Here is a tiny trained network, its code and every weight. The questions are about switching its units off for an input and a target symbol, where a switched-off unit gives its printed mean instead of its output.

import numpy as np


def w(rows, s, z=0):
    codes = np.array(rows[::2]) - 128.0
    scale = np.full(codes.shape[1], s)
    scale[-1] = z or s
    return codes * scale


def f(y):
    return np.maximum(y, 0)


def softmax(a):
    e = np.exp(a - a.max(-1, keepdims=True))
    return e / e.sum(-1, keepdims=True)


def log_softmax(a):
    a = a - a.max(-1, keepdims=True)
    return a - np.log(np.exp(a).sum(-1, keepdims=True))


def net(x, mask):
    ids = ['αεζηλμπσφ'.index(c) for c in x.split()]
    T = len(ids)
    res = E[ids] + P[:T]
    u = 0
    for l in range(2):
        r = res
        for j in range(2):
            rows = slice(4 * j, 4 * j + 4)
            q, k, v = (r @ M[l][rows].T for M in (Q, K, V))
            z = softmax(np.where(np.tri(T) > 0, q @ k.T / 4**0.5, -1e9)) @ v
            o = O[l][rows]
            res = res + np.where(mask[u + j], z, o[:, -1]) @ o[:, :-1]
        u += 2
        y = f(res @ A[l][:, :-1].T + A[l][:, -1])
        res = res + np.where(mask[u : u + 4], y, B[l][:, -1]) @ B[l][:, :-1]
        u += 4
    return log_softmax(res[-1] @ U[:, :-1].T + U[:, -1])


Q, K, V, O, A, B = {}, {}, {}, {}, {}, {}
E = w([
[150,81,143,78,66,40,144,74,101,128,82],'α',
[89,114,141,64,78,102,125,129,191,141,101],'ε',
[29,133,96,105,145,199,160,146,150,131,188],'ζ',
[100,100,121,110,203,105,48,136,129,174,172],'η',
[129,105,116,60,188,154,173,159,79,158,28],'λ',
[156,87,176,142,125,219,155,92,141,141,140],'μ',
[140,101,85,220,71,88,193,189,169,137,153],'π',
[173,248,120,185,130,152,65,147,202,169,97],'σ',
[195,226,193,131,102,88,171,103,104,178,200],'φ',
],0.015)
P = w([
[100,138,149,145,70,118,105,151,11,133,102],'0',
[141,117,164,54,123,120,113,247,165,54,182],'1',
[135,154,103,139,77,130,132,113,76,212,118],'2',
[163,133,123,108,156,113,133,161,214,110,170],'3',
[166,161,19,132,67,166,83,67,129,188,147],'4',
[120,120,113,122,180,96,122,106,244,137,164],'5',
],0.012)
Q[0] = w([
[52,126,121,129,118,182,56,128,46,188,53],'L0H1',
[144,166,162,109,110,112,169,224,142,107,162],'L0H1',
[142,147,105,140,210,166,136,102,138,113,92],'L0H1',
[162,99,160,90,51,131,111,122,188,177,208],'L0H1',
[177,84,47,78,152,155,104,117,204,11,109],'L0H2',
[208,149,145,81,119,157,153,117,147,222,159],'L0H2',
[122,146,1,86,56,160,81,96,145,196,123],'L0H2',
[181,193,112,153,133,109,139,57,128,47,128],'L0H2',
],0.013)
K[0] = w([
[130,197,66,106,149,204,50,119,149,137,86],'L0H1',
[127,63,211,132,78,126,114,121,113,49,154],'L0H1',
[170,130,101,94,86,138,139,210,62,162,93],'L0H1',
[183,100,147,216,139,88,187,40,204,166,211],'L0H1',
[129,79,36,53,75,124,120,32,207,216,131],'L0H2',
[250,199,80,136,95,121,188,133,148,163,177],'L0H2',
[181,119,115,200,243,155,216,102,172,233,134],'L0H2',
[60,190,102,98,163,34,133,82,106,140,138],'L0H2',
],0.011)
V[0] = w([
[123,108,127,151,140,156,136,134,126,113,133],'L0H1',
[118,178,100,154,82,141,78,147,151,111,148],'L0H1',
[59,109,178,122,95,119,108,83,151,149,181],'L0H1',
[114,84,114,132,124,88,138,88,135,139,143],'L0H1',
[169,82,190,131,46,86,84,106,191,142,113],'L0H2',
[127,107,166,176,119,143,110,64,120,108,219],'L0H2',
[85,200,70,97,140,64,127,97,149,153,179],'L0H2',
[254,124,102,121,148,100,140,158,71,107,102],'L0H2',
],0.0082)
O[0] = w([
[149,142,86,139,153,131,140,125,194,125,89,103],'L0H1',
[133,43,114,129,123,139,180,204,85,181,93,121],'L0H1',
[201,168,93,95,153,182,133,164,79,110,71,182],'L0H1',
[162,132,69,115,68,153,84,124,83,82,135,84],'L0H1',
[80,14,222,147,94,80,52,82,172,149,132,252],'L0H2',
[66,128,135,113,163,30,218,63,125,204,198,151],'L0H2',
[130,143,232,70,89,159,116,254,85,160,194,61],'L0H2',
[78,154,186,208,148,93,87,88,40,71,114,136],'L0H2',
],0.0062,0.0027)
A[0] = w([
[120,101,129,130,255,143,97,118,146,19,135,42],'L0N1',
[181,96,43,90,155,138,81,128,129,130,141,48],'L0N2',
[144,92,61,168,106,133,116,5,45,163,43,112],'L0N3',
[132,208,30,114,68,203,127,133,53,139,52,1],'L0N4',
],0.0061,0.007)
B[0] = w([
[176,102,107,129,136,110,144,113,66,174,133,151],'L0N1',
[108,153,173,157,130,117,99,176,111,138,139,137],'L0N2',
[51,163,119,116,139,164,105,211,138,117,189,254],'L0N3',
[131,136,250,174,166,40,159,134,177,124,128,157],'L0N4',
],0.011,0.0053)
Q[1] = w([
[190,129,152,81,173,98,150,127,99,67,83],'L1H1',
[152,50,133,92,189,184,112,137,184,87,204],'L1H1',
[116,160,114,69,138,74,96,190,183,111,121],'L1H1',
[157,129,147,132,142,116,158,100,199,86,120],'L1H1',
[149,155,181,134,123,72,173,167,128,155,91],'L1H2',
[156,103,160,110,169,116,171,72,140,6,109],'L1H2',
[102,146,133,154,140,181,167,155,153,176,66],'L1H2',
[152,203,128,176,28,158,128,91,44,208,135],'L1H2',
],0.014)
K[1] = w([
[69,121,132,66,206,140,120,135,55,66,63],'L1H1',
[97,93,63,148,206,117,112,54,230,172,154],'L1H1',
[138,40,159,88,130,217,94,193,149,135,87],'L1H1',
[83,56,103,89,124,94,117,132,156,94,111],'L1H1',
[148,145,179,88,171,95,57,162,83,72,88],'L1H2',
[47,114,105,42,142,98,164,130,88,46,100],'L1H2',
[160,151,94,210,186,143,141,198,125,138,97],'L1H2',
[168,149,108,201,109,53,55,159,150,184,245],'L1H2',
],0.012)
V[1] = w([
[132,168,99,155,74,75,137,107,179,149,58],'L1H1',
[196,107,191,197,116,191,136,157,109,114,142],'L1H1',
[175,154,184,62,64,130,150,72,106,145,190],'L1H1',
[85,139,146,93,103,223,201,72,159,120,82],'L1H1',
[144,90,179,52,220,157,35,92,91,175,128],'L1H2',
[101,48,141,171,70,154,210,121,112,51,118],'L1H2',
[136,155,166,149,173,209,80,83,114,103,175],'L1H2',
[173,171,151,156,3,195,162,133,130,95,103],'L1H2',
],0.0074)
O[1] = w([
[131,50,211,179,57,206,117,177,159,138,103,4],'L1H1',
[149,126,119,239,151,101,239,93,162,152,142,146],'L1H1',
[73,125,201,119,195,107,134,40,129,14,109,177],'L1H1',
[65,201,130,99,2,89,194,100,131,89,90,153],'L1H1',
[84,164,124,85,104,240,185,143,100,113,9,189],'L1H2',
[173,170,84,78,105,75,76,94,197,168,225,47],'L1H2',
[35,130,137,130,161,142,130,195,176,134,103,184],'L1H2',
[59,106,130,167,155,44,116,95,163,193,132,107],'L1H2',
],0.0063,0.0032)
A[1] = w([
[114,154,78,179,51,96,125,44,119,169,176,7],'L1N1',
[80,151,118,127,218,186,151,210,193,75,197,69],'L1N2',
[167,113,126,74,149,144,168,120,255,87,82,1],'L1N3',
[103,220,164,196,122,126,124,41,98,212,99,69],'L1N4',
],0.0072,0.0045)
B[1] = w([
[186,171,160,61,199,210,57,145,71,151,92,162],'L1N1',
[154,158,114,161,43,85,70,74,124,192,116,255],'L1N2',
[68,84,129,171,254,102,89,125,72,54,200,194],'L1N3',
[168,67,5,102,106,145,91,152,186,67,186,185],'L1N4',
],0.0078,0.0073)
U = w([
[83,82,165,60,125,168,33,253,158,41,217,3],'α',
[218,79,138,82,2,81,71,42,80,129,66,174],'ε',
[155,163,232,57,130,82,181,182,118,196,178,114],'ζ',
[221,126,85,50,136,202,138,190,75,84,102,179],'η',
[169,224,184,169,147,123,45,156,181,87,79,128],'λ',
[111,186,36,57,65,169,117,144,155,127,193,134],'μ',
[227,129,121,64,165,132,46,124,112,177,157,69],'π',
[137,12,80,149,75,149,155,205,123,156,156,108],'σ',
[138,86,116,175,195,114,145,43,101,75,153,226],'φ',
],0.0052,0.0057)

Each question gives the input, a string of symbols that net reads in full, and the target symbol t.
The units are the heads (4 rows each of Q, K, V and O) and the neurons (one row each of A and B). Each row of codes is followed by its name. A weight is (code - 128) times the scale printed after its matrix; where a second scale follows, it is the last column's (O, A, B and U).
mask holds one flag per unit, layer by layer, with each layer's heads first. A switched-off unit (its flag False) gives its mean, the last column of its rows in O or B, instead of its output. The means were averaged over made-up inputs and are rounded, as every weight is.
A unit's drop is (log p(t) with every unit on - log p(t) with that unit switched off) / (log p(t) with every unit on - log p(t) with every unit switched off).
The circuit of an input: a set's keep is (log p(t) with only the set's units on - log p(t) with every unit switched off) / (log p(t) with every unit on - log p(t) with every unit switched off). Starting from all 12 units, units are removed one at a time, each time the one whose removal leaves the highest keep (on an exact tie, the one counted first), for as long as the keep stays at least 0.8.
units of the circuit, in order: the units of the circuit, biggest drop first
k most important neurons: the k neurons with the biggest drops, biggest first
k most important neurons of layer l: the k neurons of layer l with the biggest drops, biggest first
heads that matter: for each layer, one digit per head in row order, 1 if its drop is at least 0.15 and else 0, layers parted by /
input μ ζ α μ φ λ, target η: 2 most important neurons => L0N3; L1N2
input ε ε φ φ ζ, target φ: units of the circuit, in order => L1H1; L0H2
input φ π λ ε ε, target λ: heads that matter => 01 / 00
input ε σ λ α η, target λ: units of the circuit, in order => L0H2; L0N4; L0N2
input μ λ ζ μ, target η: units of the circuit, in order => L0H2; L1H2
input α ε ε, target ε: units of the circuit, in order => L0H2; L0N3; L1H2
input ζ μ π μ ζ, target π: heads that matter => 00 / 01
input ε ε ε ε λ, target λ: heads that matter => 01 / 00
input α μ η, target μ: heads that matter => 01 / 01
input φ η π ε μ, target π: units of the circuit, in order => L1H2; L1N1
input μ ε η, target μ: heads that matter => 01 / 00
input μ η ε μ, target π: units of the circuit, in order => L0H2; L1H1; L0H1; L1N2
input η μ π ε, target α: heads that matter => 01 / 10
input ε σ μ μ μ η, target π: units of the circuit, in order => L1H1; L0N1
input λ μ μ π, target σ: units of the circuit, in order => L1H1; L0H1
input λ λ ε η, target π: units of the circuit, in order => L1H1; L1N2
input σ ε μ, target σ: heads that matter => 00 / 10
input μ φ σ, target φ: units of the circuit, in order => L1H1; L1H2
input λ ε μ ε μ ε, target φ: 2 most important neurons => L0N3; L1N3
input ζ α ε, target ζ: units of the circuit, in order => L0H2; L0N4; L0H1
input η ε π, target π: units of the circuit, in order => L1H2; L1N1
input φ λ μ μ, target φ: units of the circuit, in order => L0N3; L1N3; L1H1
input μ η π λ λ λ, target η: heads that matter => 01 / 11
input σ ε μ ε, target φ: most important neuron => L1N3
input μ λ μ λ λ, target μ: units of the circuit, in order => L0N3; L1H1; L0H2
input μ λ μ μ, target φ: heads that matter => 00 / 00
input ε λ ε, target λ: 2 most important neurons of layer 0 => L0N4; L0N3
